Here is a tiny trained network, its code and every weight. The questions are about switching its units off for an input and a target symbol, where a switched-off unit gives its printed mean instead of its output.

import numpy as np


def w(rows, s, z=0):
    codes = np.array(rows[::2]) - 128.0
    scale = np.full(codes.shape[1], s)
    scale[-1] = z or s
    return codes * scale


def f(y):
    return np.maximum(y, 0)


def softmax(a):
    e = np.exp(a - a.max(-1, keepdims=True))
    return e / e.sum(-1, keepdims=True)


def log_softmax(a):
    a = a - a.max(-1, keepdims=True)
    return a - np.log(np.exp(a).sum(-1, keepdims=True))


def net(x, mask):
    ids = ['αγδεθλμξπτφω'.index(c) for c in x.split()]
    T = len(ids)
    res = E[ids] + P[:T]
    u = 0
    for l in range(2):
        r = res
        for j in range(2):
            rows = slice(2 * j, 2 * j + 2)
            q, k, v = (r @ M[l][rows].T for M in (Q, K, V))
            z = softmax(np.where(np.tri(T) > 0, q @ k.T / 2**0.5, -1e9)) @ v
            o = O[l][rows]
            res = res + np.where(mask[u + j], z, o[:, -1]) @ o[:, :-1]
        u += 2
        y = f(res @ A[l][:, :-1].T + A[l][:, -1])
        res = res + np.where(mask[u : u + 8], y, B[l][:, -1]) @ B[l][:, :-1]
        u += 8
    return log_softmax(res[-1] @ U[:, :-1].T + U[:, -1])


Q, K, V, O, A, B = {}, {}, {}, {}, {}, {}
E = w([
[223,121,78,106,107,128,73,125,70],'α',
[120,189,107,19,80,97,96,175,74],'γ',
[135,52,120,122,176,81,79,172,142],'δ',
[176,168,120,123,137,91,196,176,132],'ε',
[205,79,46,133,97,56,101,175,140],'θ',
[90,45,164,110,75,187,107,109,150],'λ',
[78,99,73,200,51,103,155,94,132],'μ',
[79,255,54,111,150,92,71,76,168],'ξ',
[109,129,56,200,180,160,109,247,163],'π',
[104,166,34,167,183,181,126,70,85],'τ',
[135,191,212,102,184,122,133,73,96],'φ',
[140,109,244,172,152,113,178,104,72],'ω',
],0.015)
P = w([
[108,140,48,113,131,195,227,133,61],'0',
[152,153,161,149,128,182,96,174,143],'1',
[130,163,103,2,104,105,174,78,212],'2',
[151,123,151,170,137,155,63,131,105],'3',
[86,120,94,87,129,82,173,53,161],'4',
[117,89,133,221,148,118,40,101,53],'5',
[41,126,72,120,142,51,172,73,133],'6',
],0.0089)
Q[0] = w([
[90,138,154,216,148,150,50,196,119],'L0H0',
[139,124,110,167,94,217,114,227,135],'L0H0',
[178,122,167,165,71,94,78,95,2],'L0H1',
[92,115,74,115,80,117,123,206,140],'L0H1',
],0.0069)
K[0] = w([
[200,114,97,102,82,110,126,171,106],'L0H0',
[220,112,34,81,50,177,120,255,173],'L0H0',
[190,116,140,88,113,107,110,116,81],'L0H1',
[94,130,72,146,122,148,84,197,121],'L0H1',
],0.0073)
V[0] = w([
[127,126,122,130,162,113,193,204,106],'L0H0',
[144,113,154,163,179,42,150,35,92],'L0H0',
[149,139,175,82,104,17,130,117,140],'L0H1',
[163,130,210,129,254,217,82,133,137],'L0H1',
],0.0047)
O[0] = w([
[156,211,202,131,163,145,151,208,81,184],'L0H0',
[135,140,144,115,179,77,110,2,152,140],'L0H0',
[70,111,231,101,128,62,184,112,71,129],'L0H1',
[150,147,166,74,151,187,108,160,120,2],'L0H1',
],0.008,0.0028)
A[0] = w([
[88,96,242,194,56,179,58,87,80,254],'L0N0',
[142,53,103,148,120,175,39,190,55,182],'L0N1',
[63,116,172,118,116,116,255,150,88,119],'L0N2',
[156,89,140,177,175,106,128,235,133,185],'L0N3',
[139,183,64,179,62,169,225,99,29,121],'L0N4',
[59,104,123,47,48,115,197,82,170,80],'L0N5',
[156,29,30,70,32,15,128,78,209,235],'L0N6',
[188,55,234,144,101,142,96,131,73,186],'L0N7',
],0.0064,0.0024)
B[0] = w([
[48,158,168,169,57,182,111,78,206,146],'L0N0',
[195,142,53,138,64,193,62,100,116,175],'L0N1',
[125,38,87,91,33,121,76,105,73,145],'L0N2',
[165,43,121,166,175,71,76,203,107,177],'L0N3',
[58,181,178,85,123,115,253,180,133,159],'L0N4',
[170,60,125,219,163,170,194,92,132,148],'L0N5',
[170,149,163,205,176,106,209,119,191,246],'L0N6',
[171,85,208,184,21,87,144,133,229,152],'L0N7',
],0.0067,0.013)
Q[1] = w([
[120,191,105,140,117,227,66,148,151],'L1H0',
[167,134,156,92,196,103,142,3,171],'L1H0',
[121,102,67,91,89,115,112,245,31],'L1H1',
[117,148,179,110,78,178,87,124,154],'L1H1',
],0.0071)
K[1] = w([
[136,184,153,89,110,147,146,226,152],'L1H0',
[60,146,136,155,114,103,71,2,86],'L1H0',
[184,131,87,125,164,174,177,203,191],'L1H1',
[98,135,155,68,94,199,114,178,135],'L1H1',
],0.0073)
V[1] = w([
[77,2,172,188,52,184,166,105,130],'L1H0',
[43,166,58,136,114,131,125,119,174],'L1H0',
[79,83,160,122,42,126,166,174,136],'L1H1',
[54,166,190,80,171,218,121,109,87],'L1H1',
],0.007)
O[1] = w([
[205,111,202,58,162,204,125,151,204,137],'L1H0',
[48,102,129,196,29,153,154,96,239,112],'L1H0',
[143,184,221,57,104,80,108,94,213,132],'L1H1',
[75,53,131,84,165,100,172,2,176,7],'L1H1',
],0.0068,0.015)
A[1] = w([
[152,81,107,80,171,143,183,48,147,129],'L1N0',
[151,165,64,110,106,183,56,48,58,252],'L1N1',
[133,149,75,134,86,116,2,138,171,68],'L1N2',
[84,93,153,97,104,166,28,167,117,162],'L1N3',
[175,175,191,101,188,66,134,119,135,76],'L1N4',
[179,117,120,166,122,133,39,121,173,41],'L1N5',
[160,95,39,105,166,175,105,188,34,79],'L1N6',
[95,201,121,159,184,109,158,147,104,217],'L1N7',
],0.0085,0.002)
B[1] = w([
[164,110,92,78,171,146,88,61,100,166],'L1N0',
[81,106,195,120,168,208,190,253,134,156],'L1N1',
[119,142,81,67,144,110,131,107,164,207],'L1N2',
[146,44,150,85,163,36,213,90,94,151],'L1N3',
[142,147,190,132,104,124,95,114,135,185],'L1N4',
[134,112,74,87,127,164,147,109,157,217],'L1N5',
[80,111,174,145,106,127,34,88,145,252],'L1N6',
[140,154,87,122,146,100,128,134,97,196],'L1N7',
],0.011,0.015)
U = w([
[167,86,132,76,123,226,153,194,138,73],'α',
[111,120,167,60,154,57,162,197,90,192],'γ',
[150,42,80,80,176,65,131,90,59,104],'δ',
[186,134,180,190,153,101,92,192,50,131],'ε',
[141,157,85,133,86,162,60,114,151,166],'θ',
[97,113,121,59,38,116,143,117,134,79],'λ',
[66,114,125,216,61,111,128,79,156,187],'μ',
[109,158,73,119,185,156,170,151,161,254],'ξ',
[107,43,163,144,179,143,100,169,102,101],'π',
[115,141,153,152,129,255,112,162,86,144],'τ',
[118,199,165,93,137,137,68,81,153,29],'φ',
[115,89,193,156,77,130,143,163,199,51],'ω',
],0.0083,0.0038)

Each question gives the input, a string of symbols that net reads in full, and the target symbol t.
The units are the heads (2 rows each of Q, K, V and O) and the neurons (one row each of A and B). Each row of codes is followed by its name. A weight is (code - 128) times the scale printed after its matrix; where a second scale follows, it is the last column's (O, A, B and U).
mask holds one flag per unit, layer by layer, with each layer's heads first. A switched-off unit (its flag False) gives its mean, the last column of its rows in O or B, instead of its output. The means were averaged over made-up inputs and are rounded, as every weight is.
A unit's drop is (log p(t) with every unit on - log p(t) with that unit switched off) / (log p(t) with every unit on - log p(t) with every unit switched off).
The circuit of an input: a set's keep is (log p(t) with only the set's units on - log p(t) with every unit switched off) / (log p(t) with every unit on - log p(t) with every unit switched off). Starting from the 12 units with the biggest drops (on a tie, the unit counted first), units are removed one at a time, each time the one whose removal leaves the highest keep (on an exact tie, the one counted first), for as long as the keep stays at least 0.8.
circuit, biggest first: the units of the circuit, biggest drop first
unit that matters most: the unit with the biggest drop
top k neurons: the k neurons with the biggest drops, biggest first
top k neurons in layer l: the k neurons of layer l with the biggest drops, biggest first
heads that matter: for each layer, one digit per head in row order, 1 if its drop is at least 0.15 and else 0, layers parted by /
input ε α ω ξ ε, target φ: top neuron in layer 0 => L0N2
input θ θ ω δ α, target φ: top 3 neurons in layer 0 => L0N2, L0N6, L0N3
input ε γ ε, target γ: circuit, biggest first => L1N6, L0N1, L1N5
input θ θ θ θ θ θ φ, target δ: circuit, biggest first => L1H1, L0H0, L1N0
input ε ξ λ, target μ: heads that matter => 00 / 10
input γ π θ ε λ θ θ, target α: top 4 neurons => L0N6, L0N5, L1N5, L0N0
input τ ε δ φ φ λ, target λ: top 2 neurons => L0N0, L0N7
input ε γ θ θ μ, target ω: heads that matter => 00 / 11
input θ ξ θ, target μ: circuit, biggest first => L1H0, L0N6
input γ ε θ ε φ θ τ, target δ: circuit, biggest first => L0H0, L1H1, L1N0
input ε ω θ ε φ θ θ, target δ: top 2 neurons => L0N3, L0N6
input θ θ ξ θ θ α θ, target ε: circuit, biggest first => L0N6, L1H1
input ε λ τ θ θ, target ξ: top 2 neurons => L0N6, L1N6
input ε μ ω α φ τ δ, target δ: circuit, biggest first => L1H1, L0H0, L1N0, L0N6
input π θ θ ε ε θ ξ, target μ: heads that matter => 10 / 10
input δ θ θ θ θ φ, target φ: unit that matters most => L0N0
input θ ξ δ δ, target δ: heads that matter => 00 / 00
input θ θ θ ω ε, target φ: heads that matter => 10 / 11
input ε φ μ, target δ: circuit, biggest first => L1N0, L1H1, L0N6, L0N5
input ε τ α, target ξ: unit that matters most => L1N6
input θ ξ μ ω θ, target φ: top 2 neurons in layer 1 => L1N4, L1N0
input α ξ θ, target μ: heads that matter => 00 / 10
input ε θ λ, target α: heads that matter => 00 / 10
input φ τ θ, target δ: circuit, biggest first => L1H1, L0N6, L1N0, L0H0
input λ τ θ, target ξ: circuit, biggest first => L1N6, L0N6
input ε θ α ε, target ε: heads that matter => 00 / 00
